Each row is followed by its class number.
[  5  25  -8   7 -38  15 -34  -5  16  -3  -3 -11   0 -58 -11  10 -18   3
   6  20  31 -51 -33 -16  31  33 -14 -22 -19  46   2 -18  10  42 -41 -34
 -16 -74 -13]
8
[  5 -41  -7 -12   2  16  67   2  24  35   8 -30   9  26  40  29 -24  64
  -5  19  28   2 -23  -5  46  38  -5 -59 -24  -4 -69 -34  -1   9 -25   6
 -12 -43 -72]
8
[  2  70 -87  43 -24   3  35  22 -13   4 -11  45  22  34  27  30 -17 -32
   5 -10 -26 -27  31 -23 -16 -31   5 -56 -12  23  42  -2  12  31  -1   1
  54  28  38]
0
[ 26  -3  81  16  20  39 -30 -27   6  -5  -2  -2 -49 -28   3 -13 -39 -11
  -5  14  36 -19 -26  19  22  42   2  41  -9   4  21 -52  30  -9 -25 -44
  -3 -67 -25]
5
[ -1  19  -1   3 -11 -44  12 -15   5  -3  -2 -19 -46  32 -12   7   3 -10
   7 -27  15  19   3 -12  -1  -3  10  -8  35 -16 -13 -22 -28 -44  21 -17
  20   9 -43]
4
[  5  -5  57  -7 -15   4  13 -17  32  -5 -28  -3   7   6   1  -8   7  14
  25 -28 -37   9  -6 -31  34   9  -9 -22 -35  31  30 -19 -20  44  -6 -18
  20 -47 -31]
7
[ 12  12  30 -15 -26 -20  45 -18  -2   7  36   6   3  -1  15  23   7  10
 -28  10 -28   7 -11 -41 -10 -16   4 -11 -10   6 -46 -12  -9 -39  20  14
  15  -7 -21]
7
[ -6  13   8 -15 -18  11  16  -5  15   0   4   2 -19  47  49 -13 -26   2
 -16   4 -20 -25  13 -35  20  19  -5 -49 -10 -34 -24   8   0  50 -11  25
  -4  -1  -7]
3
[-37   3  68   1 -38 -37 -82 -47  71 -21  -6  10  18  -9 -51 -15 -54  57
  23  -1  10 -19 -10 -30  -8  48   2  10 -15 -10  -3 -24  -7  52 -33 -16
 -45 -66 -72]
9
[-27 -37   1  27   7 -40 -63 -24  31 -28 -26  -4  30  -9 -27   5 -55  10
  11 -34  -1 -11 -13 -23 -42  13 -16  55   2  27  52 -28   5  31   4 -13
  16 -27 -11]
7
[ -21  -40   -6   -2  -11  -18    4   37   49   32  -65   44  -28  -63
  -28   16  -11  -16   23  -28   32  -26 -103   17   18   21   13   31
  -89   -7   -1    3   -4  -13  -22  -43  -55  -89   21]
1
[  3 -35  73 -17 -16  36  10   6   4   9  -8   6   6 -26 -19  -9 -32 -30
  11  21   2  27   8  16   6  39   4  25   3  24  -1 -16  18  15   1  -2
  23   4 -22]
4
[ 46  38  24  22  -5  -8 -33 -39 -11  24 -22  13 -29 -13 -15   8  17  -1
   2 -37  -7 -24 -37 -51 -11  10  14   9  -3  31  41 -22 -20 -57 -25 -46
 -13 -26   2]
9
[-14  37  34   3  -9   2 -21   0  24   4  31   3 -52   3  -1 -22   2 -10
  23  -1  10   7   4  -9  28   6  26 -47  21 -24 -19  11 -34 -51 -24  29
 -26  17 -27]
6
[-36   2   0  11  -7  -5   7   9  30  11  13 -16  11  43 -10  11 -21   5
 -13 -15 -15   7  19 -47   1 -21 -17 -23  13  14 -18  -9  -8  47   9  20
  27 -11   9]
4
[-28  43  28 -25 -75 -45   2  36  25 -30  18  -2 -44  -4 -21  33   9 -25
  42  -9  37  14   5  -5  10 -16  23 -50 -30 -27 -79  -7 -29 -21 -19  29
 -13  -7 -29]
2
[ -8   5  14 -16  -9 -31 -34  -3  35 -26 -13  11 -55  24  -7 -12 -34  -9
  33   8   5 -10 -17 -11  -2  16  21  10  14 -20  40  -2  -5  37 -26  10
   1  -2  -2]
3
[  1  25 -14  12  22   1  10  -6  26 -23  25  11   7   7  53  -2 -34  17
 -20 -40 -48   4   0 -40  23 -46  24   9   7 -25 -51  28 -21  14  28   5
   1  31  -6]
7
[ -1  33 -31 -26  -6  27 -22 -33   9  41  25  20 -12  60 -10  11   6  37
 -36 -23  18  -4 -21 -71  -7  -8 -24 -44  -8  37  13  16 -25 -32 -47  -6
  26 -49 -30]
10
[ -1 -18  14 -24   0   8  44  -1  -3  29  -8 -12  15  55  14 -11  19   7
   9  -5  -8   8   6 -28  40  -4 -14 -16 -10  -6 -27   9  -7  10  -8  23
 -34   4  -7]
9
[  5   4 -10   8  -3 -41   7   8  21   0 -18 -19 -19  11   9 -12  11 -30
  25   5   2 -18 -12 -20  36   2  -1 -37 -12 -10  26   9 -24  21 -10  25
   0   5  -8]
3
[  5 -45  12 -30  28   0 -38 -34  23 -33  19  23 -18  65  26  14 -42  33
 -10  -6   6  -7  16 -54   1   6  11  28  24 -45  32   4  -8  15 -26  17
  17  47   1]
9
[ -8  -8   7  -2  23   3 -37 -12  16 -15  -3  -8  -4  19 -16  -4   6   9
   5 -19  23 -21  -6  -5   3   8 -19  13  -7 -11  28  -2  -1   2 -32   6
  -7 -26   2]
5
[ 40 -13 -39 -23  29 -37 -15   7  33 -30   3  24 -34   1  42  25  18 -25
   9 -18  25   7   3 -53  35 -23  29 -10   4 -34  19  30 -75 -32 -34   8
  59  88 -34]
9
[-25  29  35   9 -18   9 -15  21  22  23  -2  31  39 -40 -31  -7  -3 -38
  21 -29   3 -11 -35 -46  21  -8 -17  -7 -18  48  -8  44 -26 -11 -34  60
 -35 -27   3]
8
[  3  35  47  15 -19  -8  -6 -24  -9  14  25 -16 -14  37   4  -3   0  -7
 -37  -5 -33   5  31 -20   2   5   1 -21  39   1 -10  -9 -10  -4   4   7
   3  50  -2]
2
[-73   6  -8 -18 -90 -12 -31  35  32  20  -3 -16 -64  59   5 -30 -71  -8
  39 -26 -23 -11   2   1  46  24 -19 -48  29   9 -25  17 -26  48 -42  57
 -76   6 -10]
3
[  4   8   2  16 -10   7 -15  -4   9  -7  21   5 -25 -27   0  13 -33  -7
  20  22  34 -24 -13  15  15  44  -7 -12  11  15  39 -15   9   5 -52  14
  -1 -32 -24]
8
[ -2  -9   0  -6  -7  13   8  19   9  -6   1  -7  -1 -11   7  -1  14   8
   5  12  -9  -8 -10  -6  12  19  12 -21 -24  -3 -22  -7  -5   4  15   2
  28  -6 -21]
3
[ -28  -17  -64    0   -8   20   53   36  -29   38  -94  -53  -52   49
    3   -8   59  -12   16   15  -22    1  -15  -58   48   15  -16  -96
 -108   -3    3   12  -30  -55  -12  -19  -38  -68    9]
5
[ -5   9  19   3   6  14  -1   9   7 -10 -21   5 -34 -19 -29  -4 -11 -31
  19   3  20  16 -22 -26  -5  -1  16  13 -27   3  26  -9  16 -29  -7 -11
  -5 -30  17]
10
[  9 -17 101 -50 -21 -25  46  -8  19  -9  22  11  42  10   3   1  -4   0
 -15  18 -20  23  11 -29  -5   6 -22  10  -1  13 -15 -19  -1  87 -13  29
  55 -10 -32]
9
[ 24  -1  23 -11  34 -25 -56  22  -5  -3 -10  19 -25 -40   7  -9  -5 -65
 -14  12  43 -23 -33 -14  14 -17   9  22 -31  -3  -1  29 -56 -23 -27  11
  51 -14  18]
5
[-19   9 -25  -6  -5  -9 -25  14  40  -6   4  34 -20  -8 -35  21 -36 -17
  22  10  38 -25 -32 -15  22  -1   1  -4 -25 -15  30  22   8   3 -28   8
  -2 -44  -6]
5
[ 26  14  65 -10  34  36   8 -20  24   3 -13   4 -19  -3  46  10  27   7
 -45 -61   7  -3 -17 -58  27 -31 -29 -43   0  -1 -36  -9 -30 -22 -13  16
  12 -10 -47]
7
[   8  -28   -1  -13   29    9    2   20 -106   18  -48  -33   90  -14
   -7  -18   -3  -58  -14   28  -19  -29  -23  -12   36   32  -22   -6
   -8   50  -14   58   -8  -18   21   16  -26   27   56]
1
[ 26 -10  44   1  -3  13 -16 -13 -11  10  10   7   2  21  25  -8 -23 -28
 -12  -7 -11 -43 -33 -10  19  -6 -11  11 -15  40  56 -42   6  47 -28   0
  40 -26  52]
0
[ 14  -3  55 -19   1   4  60 -15 -23  18  -4  -8 -16  39  53 -21   5   1
 -35  -7  -8 -19  -4 -25  14  35 -16 -75   8 -34 -29   0 -42 -30  -8  38
  -2  -3 -25]
6
[-27  14  29  23 -38 -30 -15   7  -6  34   5 -27  -8   7 -13  -7 -22 -47
 -15  33  20   5  19 -10  15  15 -19 -27  10  30 -27  -1 -34 -26  -8  32
 -12   4 -28]
2
[ 17 -34  -3  -7 -21  32  21  15  14  -7  21 -17 -26 -63  12  27  11  -2
  41  50  10   6   2   9  10  -1  17  14 -62  -6   8  -4  36 -18 -32  26
   4 -31  22]
7
[ -6  -3  77 -26  15  28  18   8 -43  36 -55 -25 -16  48  -2 -40   4 -30
  -8   8 -13 -31   8 -25  50   7 -37 -77 -24 -40   4  19  11  51  19  31
 -57 -60  84]
9
[-44  43   9 -38 -31 -22  -1  28  -4 -49  -5 -27 -49  29 -12  -6  -5 -26
  50  -4  39   5  -6 -33  35  30   3  -7  15 -42 -51  30 -15  -6 -76  44
 -16 -33 -27]
10
[  15  -12   31   -9    2  -70  -18    8   27   -8  -78   54   26  -25
  -22  -25   -3 -106   20   20   25  -28  -37  -30   13  -17   15    4
  -47   15   69    6  -54   14    5   -4   18   30   31]
0
[ -3 -52 -10 -21  15  22  72  30  20  10  -5 -22  24  13  16  16  -2  51
   2   8  -9 -17 -11  -2  30  18   3  -5  -4 -40 -43  -8   8  31  16   5
 -16 -19  31]
9
[ -4   3  37   4  -1  72   8 -11   1  11  10 -40   0  -1  33 -30   3 -14
   9   2  -4  -2  46  13  35  34 -27 -18  -4 -18  13   9  54  40 -29  41
   0   7 -17]
1
[  5 -39 -52  12  33  -7  75  53 -34  -1 -45 -27  73 -35   8  26  -9 -43
  18   9  12 -14 -15  66 114  23 -84 -36  49  85  67  27 -27  40 -53  13
 -40  13  19]
0
[-16  -8 -69   5   5  60 -34  18   6 -19   4 -39  -2 -15   8  -5  -6  19
   5 -12 -22 -30   2  -6 -32   4 -19 -25 -33  41  51 -24  30  77 -20 -31
  10 -56  82]
8
[ 38  -7 -14 -14  25 -48 -37 -38 -16 -27   5   3   1  -8  -6  14 -12   9
 -22  13   3  -9 -26 -27 -12  13   3  -8  -1  29  45 -19 -44 -16  -2 -65
  26 -12 -26]
9
[  6 -10 -57 -29 -11  -4  58  31  30  32 -15   2  17  31  39   5  17   1
 -14   2 -27 -23 -44 -52  18   2  -1 -27 -30  14 -29  19 -17  62 -28  12
  37   2  -6]
3
[ 19  -5  42 -25  -6 -33  18 -19  -3  -8  10 -14  -3  -3  10  14   2  19
 -18  18  -3   9  -9  24  -2   9 -15  15  14  15  15 -39  -2  26 -34 -15
  46 -26  -9]
0
[-14 -10 -33 -22 -12  13  39  53  24  23 -12  -9 -33   2  32 -31  24 -36
  25  -3 -29  28 -27  20  54 -25   5 -59 -64   2 -37  25  -7  39 -19  21
 -46  27 -21]
3
[  6  17 -34  26   4 -27 -22 -13  -6  -9 -32  22 -35   0   6 -14 -26 -12
  33 -42  41 -53 -49  16 -26  34  -8 -20 -18 -20  70   5 -16  -7 -50   6
  -8 -72 -13]
6
[ -1  34  11 -22 -10  96 -11  22 -32   8  11 -48 -83 -12  16  -9 -36  37
  -4  -7  28 -30  32   8   9   6   5 -42  63 -83 -47  45  23 -52 -10  82
 -28 -15  74]
10
[ 10  -9  24  14 -44 -61 -44   6  21 -32 -35   5 -64 -12 -23  45 -10 -43
  40 -19  63 -27 -21 -21  12   6  15  52   4  -8  51 -27  -6   4 -45   4
  41   1   7]
2
[-46 -11  34 -31 -28 -21   8  22  54 -12  17 -31 -36  57  13  11  -8  36
 -26 -29   3  24  28  18  -7   9 -22 -11  40 -28 -52 -41 -11  94 -20   3
  54   0 -32]
2
[-22  38 -31  -2  -7 -13  28  21 -13 -37 -14   2 -10   6  10 -23 -14 -23
   5  -9 -51   7   1  13  10 -48  -6 -57 -24  -7  34  16 -11  42  37  11
   8  -8  20]
0
[  0  11 -40  81  -8   7 -26  22  19  -8 -28  26  17 -50 -11   9 -56 -96
  48   6  33 -55 -42 -22  30  44   8  10 -49  37  82   8  12   7 -48   7
  -4 -16 -13]
2
[ 49 -11   4  22  35 -11  40   2 -12  44 -42   9  49 -13  20  33  -9 -13
 -22  51  23 -33 -36  -5  72  -7 -13 -11 -50  52  30 -29  10  68  -7 -63
  51 -83  43]
0
[ -9  22 -19  23   4  -1  66  -2 -23 -14   2 -18 -27  18  31   1   9  14
  -1   7 -58 -17 -12 -12  33  11 -17 -64 -17 -21  12  18 -13 -18 -13  31
 -54 -30  -9]
7
[-21  17 -20   2 -49  12  13  -2 -12 -20 -12  19  20  14  14   5 -44   6
  20  32 -12 -16  14  -7  15  26  -1  -7 -22  31  12  -5  -8   9 -20  -7
   7 -34 -11]
0
[-15   7 -24 -15  -8 -14 -32 -29  16 -28   6 -19  20   5 -35  -7 -62  49
  19   2  -5 -20 -16 -21 -21  37  -5  -6  26  14  25  -6 -14  16   4 -29
 -21 -58 -28]
9
[ -9 -16 -39  13  12 -34 -44  -7  33  -4 -24  26   7  22 -24  -6 -62  17
  21 -27  -6   9 -37 -15  13  21  33  48   0  29  48   7 -27  28 -26 -55
  16   2 -19]
10
[  4 -14  18 -27  -8   2 -21 -26  23 -15  -1  22  -1  -9  -4   3 -28  23
  -7  10  17 -14  -1 -28 -17  27  -8  19  10  -2  13   3 -25 -13 -28  -8
 -22 -18 -13]
9
[-22 -19 -48 -15  18  13 -24  -6  27 -79   7 -49 -13  32  12  28   6  79
   5 -99  -5 -47 -28 -27 -45  68 -20 -22  47 -41  30 -49  -1  32 -39  -4
  67 -22 -35]
8
[  2  -5 -37 -13  -1 -15 -19   4  68 -11 -16  24 -24 -15  11   4  -4 -21
  21 -37  38 -16 -50 -38   7  11  13  11 -16   0  23  -3 -15  21 -62 -33
  20 -11 -28]
6
[ 21  -7  11   4  40 -10  20 -21  12   7 -27   2  55  21  13  -2 -31  19
  -6  -2 -18  -6 -35 -33  -8  -5   3  16 -39  27 -10   6  -1  80 -42 -21
 -22 -47  10]
4
[ 26 -37 -82   2 -36  14  49 -22 -15  18  -7  26  34  -2  -5 -43 -71   5
   7  31 -35 -66 -27  26 -29  50  16  31   3 -22 112  50  23  16  32  31
   5  21  38]
10
[-26  15 -48   4 -28   6  32  23  25  27  -8  -6  -6  40   9 -17 -32  -9
   2  -7   1  -2  -3 -13  26  -2  -9 -41  -5  20 -15  -2  -5  44 -16   0
 -18  -1 -16]
10
[ -1  30 -55  43  18  22  -1  12 -29 -38   7 -25 -31  -3  36   7 -13 -34
  42 -10  31 -13   8 -10 -26  15  19 -10 -29  -9  -1 -26  19 -44 -23   5
  -7 -24  10]
8
[ -7  27  11  38 -14 -42 -46 -42 -23 -16 -18   6 -36  26 -11  20 -73   4
  12   4  19 -44  -6 -13 -11  32  -7  -4  23  -3  41 -27  13 -12 -13 -14
 -36 -60   3]
7
[  -1   53  -47    2  -20  -11  -37    1   28  -25   27   35  -39   -2
   14   34  -53   29   22   30   46  -65  -58   10  -17   22   19  -18
  -13  -11   10  -17    3   37 -113   12   22  -73  -29]
0
[  1  26  60 -74   4   4  35 -18  25 -16 -30 -29   2  37  24 -32  38   7
 -10  24   4 -46 -33 -89  30  10  -6 -45  -6 -61 -46  32 -43   5 -48  64
  -8 -35   3]
0
[ -33   30    5   16   -2    7 -113  -35   57  -58  -54  -10  -57   38
  -32  -46  -15   20   73  -96   14  -41   10  -50   12   63   51  -48
   13  -81   53  -13  -45  -48   25  -57   -9  -18  -16]
6
[ 13 -12  41 -14  -9 -12  25 -14   5   8  -2 -23 -22  17  18  -6   8  -5
   1  19  -9 -19 -19 -26  41  -4 -21 -41  -7  16  14 -10 -26   8 -23  32
 -20 -21 -11]
7
[-51  37  29 -62  -4   4 -46  16  75  25   0   6 -27  52  -8 -66 -28 -25
   4 -50 -29   5  -6 -86 -24  15  39 -11  16 -71 -40  47 -32  50  17   4
  87 -30  33]
6
[ 27   9  35  -7 -24  42 -32 -21   4  19   9  -9 -11   2 -35   3  37 -13
   6  10  11 -25   5 -25  -4  15  -1  -9  -9  31  52 -37  35  39 -13 -20
  82 -26  11]
4
[ 18  -2 -56 -46  17   5 -11   4  32 -49  12   0 -48 -39   6   9  55  25
  -7 -24  30  -8 -41   1 -31 -39  -6  18  12 -15   7   3 -23 -16 -43  -4
  -9  20 -26]
9
[  9   5  -7   1  -2 -22 -26  -7  28 -16   9   8 -41  17  11   1 -44   9
  31  11   7 -23 -38 -19  17  27  46  23   4 -23   3  -4  -4   2 -22  -4
   3  -4 -18]
3
[ -1  28  13   5 -28  21   5 -14 -34 -16   2 -33   1 -36 -10  -6 -33 -14
  14  25   4 -17  -7 -14  -3  15 -25  12 -15  42  -2  10  15  10 -33   5
 -38 -97  19]
4
[-34  31 -18  13 -21 -24 -19  17   8  -7 -25 -34 -42   0 -18  -8  -8  -6
   6  27   5 -13  -2 -23  43  -6 -18 -59 -24   5  -3  13 -33   9 -19   9
 -23 -48 -30]
5
[  2  36  33  -5 -19  26  27  14   8  19 -22  -6  73 -17   2 -33  35 -42
  18  -8 -23 -43 -23 -43  36  13  -7 -38 -40  31 -20  14 -30   5 -21  25
  -7 -26  24]
0
[ -1 -19  47  12  12   4  18   8   0   9 -26   3 -40 -11  14  -1  15  24
  14  -3   5  -9 -10  15  48  37   9 -23  -9 -72  -4  31 -13 -25 -34  67
 -30   6 -22]
8
